Each row, then one of two labels for whether it has a hidden trait; a new part has new ones
In the rows, 128 means zero.
[139 143  96 143 148 117 117 244 159 107 171 127 126 110 139  58  92 119
 123 148 113 134 139 109 130 109] | E
[103 149 189 135 148 124 123 152 156 122 151 121 103 171 122 151 147 164
 116 148 148 124 112 145 117 118] | E
[132 110 139 126 129 141 132 119 104 118  85 138 135 152 127  84 130 126
 124 124 146 137 126 116 120 126] | Z
[125 144 191 136 104 115 120 255 162  96 108 124 103 137 143 142 147 165
 100 126 147 130 133  99 125 126] | E
[115 175 161 131 151 123 113 171 212 130 181 149 111 146 137 139 100 168
 130 122 144 145 135  79 136 152] | E
[130 111 138 135 135 137 136 133 102 119  96 139 135 163 125  80 131 139
 123 124 142 139 124 115 123 131] | Z
[129 114 132 127 121 137 137 140  96 123  78 135 130 152 125  90 137 133
 129 129 138 146 125  91 126 130] | Z
[130 107 122 132 117 140 125 148 106 126  92 142 130 144 126  75 127 132
 129 127 141 146 136 125 125 124] | Z
[130 142 175 166 124 108 126 255 122 144 192 141 115 127 125 140 130 114
 127 138 141 139 108   6 129 131] | E
[129 117 141 127 123 136 131 136  95 113  83 135 132 153 126  96 132 127
 126 128 141 139 124  94 121 128] | Z
[131 122 127 128 132 139 143 146 111 113  95 136 131 157 127  70 134 133
 121 120 142 140 120 118 123 125] | Z
[122 127 179 125 128 130 179 145 176 143 175 117 135 126 121 169 118 100
 123 168 129 150 134 180 134 129] | E
[130 120 136 127 123 137 141 131  90 111 103 136 127 156 122  95 129 133
 115 120 148 140 128  90 123 130] | Z
[132 115 137 130 133 141 137 132 111 121  97 139 134 158 125  78 133 138
 119 133 145 140 130 104 121 126] | Z
[130 110 172 162 116 105 122 128 187 114 201 129  82 166 141 183 112  96
 125 150 148 147 156  83 124 121] | E
[133 115 121 131 119 135 132 146  98 121  87 136 131 149 125  56 129 134
 125 137 137 146 130 107 122 124] | Z
[108 102 166 118 105  85 105  95 135 123 120 131 133 113 151 211 135 114
 127 146 149 144 118 177 132 138] | E
[131 119 202 129 102  97 126 142 107 151 168 126 128 111 150 100 128 117
 135 144 127 158 119 113 123 107] | E
[127 109 127 129 115 138 122 112 107 118  96 142 125 155 125  67 126 122
 126 132 144 142 129 111 122 124] | Z
[120 107 126 125  97 107 119 197 108 117 121 137 136 117 118 163 131 137
 135 145 146 131 120 151 121 118] | E
[108 141 141 116 106 106 173 179 108 142 209 118 131 134 118  88 133  86
  96 151 143 132 140  79 135 127] | E
[123 127 167 153 133  92 144 122 140  90  98 107  87 122 131 123 128 134
 130 139 164 143 148 250 117 127] | E
[129 115 155 132 122 143 142 128 103 116  86 139 134 157 126  82 134 137
 122 117 142 139 123 104 122 130] | Z
[129 108 124 128 121 142 122 148  98 120  86 137 135 146 128  71 126 129
 127 128 143 138 127 136 124 124] | Z
[134 117 143 126 121 142 137 138  98 112 101 140 133 164 125  77 133 145
 119 136 143 148 127  83 122 129] | Z
[132 101 104 131 117 134 122 152  99 124 108 141 135 134 129  62 123 117
 133 135 147 139 137 145 126 120] | Z
[136 143 255 154 129 122 166 245 112 113 154 121 101 133 123 164 125 105
 120 129 138 126 131 123 140 145] | E
[124 144 169 154 145 106 126 222 173 108 148 126 136 108 138 113 134 130
 130 133 108 147 132 185 129 148] | E
[137 153 114 118 147 124 136 255 165 120 229 126  90 104 128  77 142 101
 134 129 139 153 132 103 140 137] | E
[129 111 151 131 124 142 145 132 100 115  81 137 129 165 120  96 136 144
 117 118 144 140 119 105 122 128] | Z
[127 105 132 129 116 137 125 131  98 117  71 136 136 147 131  77 128 124
 130 128 147 137 123 133 122 123] | Z
[125 125 167 150 109 120 140 187 101 122 185 124  82 116 141 130 132 145
 118 132 158 163 136 111 125 124] | E
[133 124 183 123 132 138 162  88  87 100 105 133 132 195 119 108 148 160
 103 107 141 147 107  69 111 134] | Z
[132 127 220 120 116 107 106 171 128 126 165 126  72 109 131 152 122 158
 121 138 138 130 128 105 109 137] | E
[140 101 186 140 138 111 130 219 144 133 158 133 130 103 128 154 115 129
 116 115 114 149 140 163 121 121] | E
[129 114 113 127 114 141 126 147  97 124  91 131 134 155 122  73 130 134
 119 129 140 139 125 116 120 120] | Z
[131 112 128 127 121 140 129 132 106 117 103 140 135 150 127  56 126 127
 124 128 142 138 126 115 122 124] | Z
[120 134 226 147 127 136 172 150 172 132 183 127 131 159 134  44 127 111
 123 135 129 165 122  68 145 132] | E
[131 106 101 129 116 139 113 142 114 125  80 142 128 131 132  76 119 122
 135 129 141 139 130 135 124 123] | Z
[132 109 139 133 128 141 134 164  95 119  79 135 135 155 126  71 132 123
 121 129 139 146 125 119 118 125] | Z
[113 104 160 139 118  97 166 163 132 121 165 131 106 124 138 162 129 135
 125 151 138 136 122  80 134 127] | E
[133 113 131 127 124 142 139 117  90 118  86 135 134 158 125  79 130 136
 120 121 144 148 126 111 118 129] | Z
[130 124 131 130 125 139 136 116  95 118  97 140 134 143 126  80 132 138
 122 132 146 140 123 120 118 125] | Z
[105 158 178 124 160 118 142 232 127 130 195 101 112 117 137 169 131 149
 112 117 130 151 114 128 121 152] | E
[140 117 174 136 146 111 179 246 177 100 140 119 100 131 135 166 158 215
 121 121 149 167 120  33 118 140] | E
[132 110 123 126 114 135 124 125 104 118  68 138 129 155 122  80 125 129
 125 129 146 142 127 126 121 127] | Z
[136 149 173 147 173 102 148  72 132 121 118 120  98 151 128  89 143  86
 101 127 160 148  97 168 128 142] | E
[132 111 109 123 117 137 116 140  97 126  87 139 134 137 129  68 118 111
 133 135 138 135 141 138 126 118] | Z
[128 132 160 120 127 100 150 183 155 127 200 131 137  96  96 114 146 177
 123 130 144 140 139 124 123 120] | E
[121 138 124 124 139 105 125 152 134 133 139 121 132  96 136 101 114 123
 113 113 134 135 100  86 123 159] | E
[126 135 125 118 160 116 125 237 177 149 162 133 145  99 125  65 123 144
 115 156 162 138 124 177 135 143] | E
[134 115 150 163 133 119 134 245 169 137 200 139 129 123 134 137 117 145
 102 160 123 141 112 209 116 136] | E
[128 120 137 126 119 132 131 117  95 115  93 136 135 169 123  84 141 130
 113 120 141 143 123  85 119 126] | Z
[116 165 136 149 141 103 137 218 197 116 152 126 126 137 142  86 132 135
 117 118 161 147 134 102 106 132] | E
[143 134 189 130 123 106 126 255 174 138 226 136 126 158 132 167 152 186
 127 176 119 152 125 144 129 120] | E
[124 129 197 127 138 116 141 255 187 122  77 131 144 100 144  95 139 110
 108 140 160 142 107 109 130 135] | E
[135 123 147 125 129 136 145 125  95 117  98 135 124 168 126  90 138 136
 114 123 142 148 129 107 118 135] | Z
[158 142 194 102 132 113 160 117 162 135 153 116 114 142 126 124 149 152
 104 163 133 148 155  24 131 141] | E
[128 144 204 136  96  92 113  47 186 132 153 127 116 120 133 121 122 170
 123 141 122 165 128 131 120 144] | E
[128 123 151 127 132 137 149 129  93 113  88 135 132 176 121 100 138 143
 110 112 146 140 118  74 117 129] | Z
[126 119 131 123 125 140 137 149 106 114  90 132 129 169 122  89 134 141
 120 126 145 152 125  94 118 127] | Z
[132 143 136 132 126 118 156 200 114 120 117 112  92  77 145 136 130  97
 140 170 148 145 142 120 127 123] | E
[131 111 115 128 127 136 127 124 111 121  80 135 131 149 127  90 127 134
 127 127 141 140 123 124 119 127] | Z
[124 149 172 136 164 123 113 118 138  98 251 119 121 127 129 141 142 130
 101 142 130 172 143  82 122 129] | E
[139 121 155 136 167 124 151 201 119 136 185 114 103 104 134  75 130 119
 112 149 143 131 147 114 120 142] | E
[117 133 233 124 110 100 122 221 192 125 132 120 108 119 154 121 140 121
 117 152 161 134 121  85 124 135] | E
[129 116 143 133 128 136 145  98  99 114  89 134 131 166 124  87 145 144
 113 120 144 146 115  78 119 128] | Z
[149 106 128 154 128 128 137 104 171 123  94 127 106 123 126 165 139 189
 141 156 144 143 147 106 131 116] | E
[139 150 128 135 101  89 175 154 123  94 142 116 109 118 119 121 156 184
 119 139 138 138 117 158 121 137] | E
[136 123 170 121 123 106 151 175 188 136 198 130 142 127 125 155 105 131
 102 130 121 143 137 110 113 139] | E
[131 151 126 126 134 100 135 200 147 137 154 117 112 116 148 121 120 113
 129 110 146 146 147 118 129 144] | E
[125 117 162 124 131 135 147 116  95 110  91 133 133 172 122  95 138 148
 108 120 139 148 120  98 120 131] | Z
[133 110 124 124 122 141 129 109 109 119  99 136 131 164 128  69 129 137
 126 126 140 146 118 121 123 122] | Z
[134 106 109 132 119 139 121 157 107 124  76 137 136 144 127  66 127 110
 129 127 139 142 127 139 124 124] | Z

[ 59 120 122 131 154 120 134 114 159 125 115 171 100 204 147 172 134 130
 120 151 123 109] | R
[101  95 149 133 122 138 137 126 186 124 130 132 119 182 128 148 127 134
 112 120 135 146] | R
[ 54 115 134 143 123 124 132 121 159 143 119 144  98 183 147 114  97 130
 150 150 117 100] | R
[101 126 104 125 132 150 109 125 195 130 163 146 150 151 127  68 130 159
 128 114 108 145] | R
[132 137  94 132 152 146 106 124 154 129 134 161 171 198 130  96  99 146
 131 132 129 118] | R
[ 84 117 102 128 145 121 113 104 173 138 115 158 146 187 158 124 133 133
 120 139 135 133] | R
[ 81 108 138 123 170 173 103 105 179 149 137 146  95 101 176 176 119 131
 135 118  89 177] | R
[ 75 125 136 139 124 130 137  90 205 138 122 152 134 159 148 104 100 127
 117 135 143 126] | R
[128 151 116 126 188 166  93 146 180 143 109 178 126 255 170 152  74 142
 110 172  92 160] | Y
[ 82  85 116 124 121 112 124 105 175 137 133 121 141 148 154 119 168 130
 122 123 136 117] | R
[ 85 125  71 129 143 124  99 138 188 144 121 167 178 227 163  67 120 149
 138 152 133 118] | R
[104 109 119 130 133 138 130 117 106 127 152 132 121 171 117 123 142 145
 148 140  96  68] | R
[122 150  85 137 166 113 107 134  68 144  68 164 150 223 147 132  94 114
 122 134 164  74] | Y
[ 52 101 123 114 146 116 123 139 170 125 132 138 118  90 164 155 188 132
 118 130 122 138] | R
[ 69 118 129 127 164 124 113  84 183 133 109 189  91 161 161 189 123 114
  94  95 156 219] | R
[ 89 121 102 123 157 148 101 139 161 144 125 141 142 183 164 110 129 138
 119 130 124 104] | R
[ 30  91  88 122 158 133 110 142 153 134 144 158 110 117 159 144 166 150
 169 114  99 119] | R
[160  90  87 125 134 125 107  80 102 136 156 124 163 127 123  88 158 138
 157  82 135 128] | R
[101  89 128 128 132 127 106 157 172 144  97 108 142 125 173 150 139 114
 127 115 162 152] | R
[112 106 120 143 117  84 135  77 117 133 114 147 131 226 115 136 130 116
 132 125 165 122] | R
[129 107 107 128 130 122 116 121 144 128 136 128 162 150 134 109 144 134
 138 118 146 128] | R
[104 145 115 129 139 146 132  73 199 118 170 162 168  99 124  97 119 148
 146 140 108 144] | R
[139  84  75 132 135 102 102 142 175 139  98 124 227 221 165 115 133 129
 147 134 193 129] | R
[125 143 126 133 140 130 117 124 114 137 122 145 121 133 129 124 107 125
 147 133 127 130] | R
[ 98 100 171 140 127 176 162  99 204 125 151 117 128  75 133 171  90 130
 144 145 105 114] | Y
[ 16  80 110 126 115 114 109 129 182 156 128 138  96 178 169  89 163 140
 135 125 115 113] | R
[174 130 150 136 136 138 134  75 156 137 120 126 160 207 135 133  91 125
 117 168 131 115] | R
[ 80 111  78 131 165  99 114  80 149 131 113 183 167 227 157 161 137 128
 138 140 153 135] | R
[ 84 108 106 127 152 128 109  88 156 142 131 157 128 152 160 143 136 131
 139 122 123 139] | R
[ 41 101 122 133 152 129 122 137 129 142 103 154  77 224 162 173 131 127
 123 135 115  92] | R
[ 41 109 101 123 169 157  91 100 174 158 134 173  94 145 185 124 131 138
 125 107  98 135] | R
[ 52 104 124 131 150 136 152  50 175 111 170 175 131 117 122 182 149 146
 156 123 108 119] | Y
[ 72 125 164 122 177 150 126 132 166 128 113 137  85 145 180 243 140 117
 104 171 100 121] | Y
[175 131  97 136 134 109 138 105  92 112 131 118 212 161 108 127 131 129
 165 157 156  65] | R
[ 86  83  90 123 160 155  85 141 136 144 121 173  84 224 146 125 140 145
  96  50 128 157] | Y
[ 73  96 101 137 167 160 101 100 178 151 121 182 110 255 163 143  88 145
 123 123 103 122] | R
[124  91 121 132 134 125 134  85 171 123 137 128 171 122 135 156 142 122
 134 114 159 142] | R
[156 129 119 128 135 124 109 144 138 130 120 119 163 154 140 122 124 129
 146 143 145 149] | R
[ 61  91 113 131 156 148 119 108 175 141 135 165 109 248 150 155 122 150
 132 152  86 109] | R
[124 133 130 122 135 136 111 120 126 135 141 117 132  89 142 106 147 127
 123 121 125 113] | R
[119 127 134 133 129 135 128 154 126 129 132 123 129 182 129 120 117 139
 150 173 104  88] | R
[ 83 114 120 132 145 121 119 138 125 135 109 141 116 181 147 156 133 124
 138 133 132 119] | R
[135 148  78 114 186 136  82 160 111 120 117 194 125 211 132 139 135 145
 101  96 133 187] | Y
[101  94 105 130 148 117 117 108 183 138 111 140 173 230 167 150 129 129
 129 158 144 127] | R
[113 100 111 126 140 196 118  76 183 141 187 122 166 163 136  64 121 162
 113 126  79  20] | R
[ 98 113 118 133 143 127 108 117 161 150 109 138 140 191 168 132 108 127
 135 147 134 125] | R
[151 102 106 121 149 116  87 116 167 154  97 114 193 169 185 130 136 116
 116 139 164 156] | R
[130 103 144 130 129 100 116 127 157 145  71 117 146 137 168 155 128  95
  97 104 203 201] | Y
[ 94 112 117 128 157 136 105 148 155 143 103 139 133 189 169 155 119 127
 132 138 133 135] | R
[ 82 123 122 132 138 128 110 135 157 147 113 150 103 194 157 116 114 131
 128 132 125 143] | R
[ 62  89  75 126 143 124  89 170 184 153 114 148 140 230 176  91 139 148
 146 126 127 134] | R
[ 50  63 158 131  87 141 133 127 235 155 135  85 116 101 173  91 142 129
 127 120 123 132] | Y
[126 118 102 127 143 125 113 116 155 127 131 139 179 139 144 128 139 132
 145 128 151 139] | R
[ 98 114  76 135 159 103 115   5 145 152 126 185 182 206 160 127 124 121
 146 131 154 119] | R
[ 59  81  84 133 119  91 105  78 236 171 109 133 205 219 201  58 131 132
 144 170 149 117] | Y
[140 114 100 128 158 140  96 131 102 144 123 136 142 229 143 128 118 138
 136 137 113  95] | R
[105 121  69 138 122  59 117  65 143 144 109 155 215 217 154  87 143 123
 167 171 170 106] | Y
[165  97 117 136 139 101 104  57  77 161  86 124 153 198 149 137 113 102
 118 106 175 132] | Y
[146 118 125 136 120  96 131  91  87 127 121 133 126 236 105 126 138 123
 116 126 147 105] | R
[133 111 145 132 134 132 117 147 167 139  91 120 141 173 153 136 110 115
  98 112 170 157] | R
[201 153 185 131 118 162 166  78 180 109 162  84 194   1 105 124 101 119
 134 152 132 115] | Y
[146 105 126 131 130 170 116 170 166 116 139 117 147 116 113 107 105 142
 125  83 138 146] | Y
[184  92 119 112 171 165  90 124 148 139 146  91 190  90 173 165 151 133
 155 134 113 159] | Y
[ 69 116  51 135 145  89 114 109 157 129 109 204 167 255 135 102 132 145
 126 134 158 119] | R
[ 77 120 130 141 128  99 155  95 181 133  99 125 197 105 162 150 123 107
 141 168 176  82] | Y
[104  94  96 136 123  98 120 142 163 132 107 138 171 223 138 115 136 131
 136 127 173 129] | R
[119 112  94 120 177 134 107  92  99 127 150 151 140 101 143 181 162 136
 174 117 105 127] | R
[121 109 138 137 136 112 130  70 134 136 128 131 131 163 138 157 124 119
 148 141 132 137] | R
[216 126 180 134  92 125 147 117 111 122 134  59 158 108  97 100 126 116
 110 131 154 107] | R
[134 105 109 129 172 148  96 114 137 145 114 146 138 190 163 177 109 130
 151 129 124 165] | R
[162 124 142 133 109 125 129 104 131 134 141 104 153 129 117  86 125 127
 129 127 142 110] | R
[ 87 102 127 119 138 123  91 233 196 151  65 101 136 182 200 128 144 118
  89 132 173 154] | Y
[145  89 110 134 142 106 123  18 118 145 113 137 175 163 143 148 137 105
 101  88 191 120] | Y
[156  84  94 130 129 114  93 189  83 141  86 106 140 233 137 106 138 125
 117  86 179 112] | R
[194 103 148 125 152 188 106 125 108 144 131  87 133 155 141 149 101 131
 117 131  91  94] | R
[ 41 103 102 120 137 133 116  77 200 140 157 155 134 136 161  99 165 144
 117 125 108 112] | R
[ 53 112 132 127 156 134 132  97 179 134 125 144 131 125 170 176 145 122
 127 153 118 107] | R
[100  98 125 131 156 164 145  54 156 119 174 147 138  79 123 192 137 140
 163 115 102 112] | Y
[ 99 121 109 132 139 114 121 123 168 129 111 156 156 179 144 130 127 127
 122 126 163 148] | R
[140 133 128 127 130 118 111 109 168 141 118 126 169 127 157 115 121 120
 136 150 141 164] | R
[ 50 132 137 146 132 118 168  45 123 128 145 163 112 144 117 154 118 126
 150 156 107  42] | Y
[204 138 160 128 143 168 141  96  91 117 158  86 152  27 111 172 117 123
 164 149  95 101] | R
[ 62  92 142 140  91 122 135 144 147 150 121 111  92 168 134  72 126 130
 128 108 140  88] | R
[ 83 130 127 129 151 146 125 114 169 130 128 156 126 143 147 145 120 132
 118 130 124 127] | R
[ 59 104 126 132 132 155 153  85 232 116 177 138 180  94 137 130 141 154
 161 168  99  76] | Y
[162 112  94 128 126 120 103 104 112 140 131 121 172 144 127  65 136 130
 130  89 162 121] | R
[115 132 134 128 140 125 130 102 150 127 129 135 143 131 142 138 135 124
 121 140 130 126] | R
[ 63  98  85 126 101 100  99 158 189 148 120 121 176 183 166  35 156 142
 145 139 148 105] | R
[168 110 111 128 136 135 111 104 150 136 137 117 186 163 137 108 131 133
 132 124 145 119] | R
[110 109 109 130 143 134 104 135 168 141 107 142 143 180 160 117 121 129
 119 109 156 146] | R
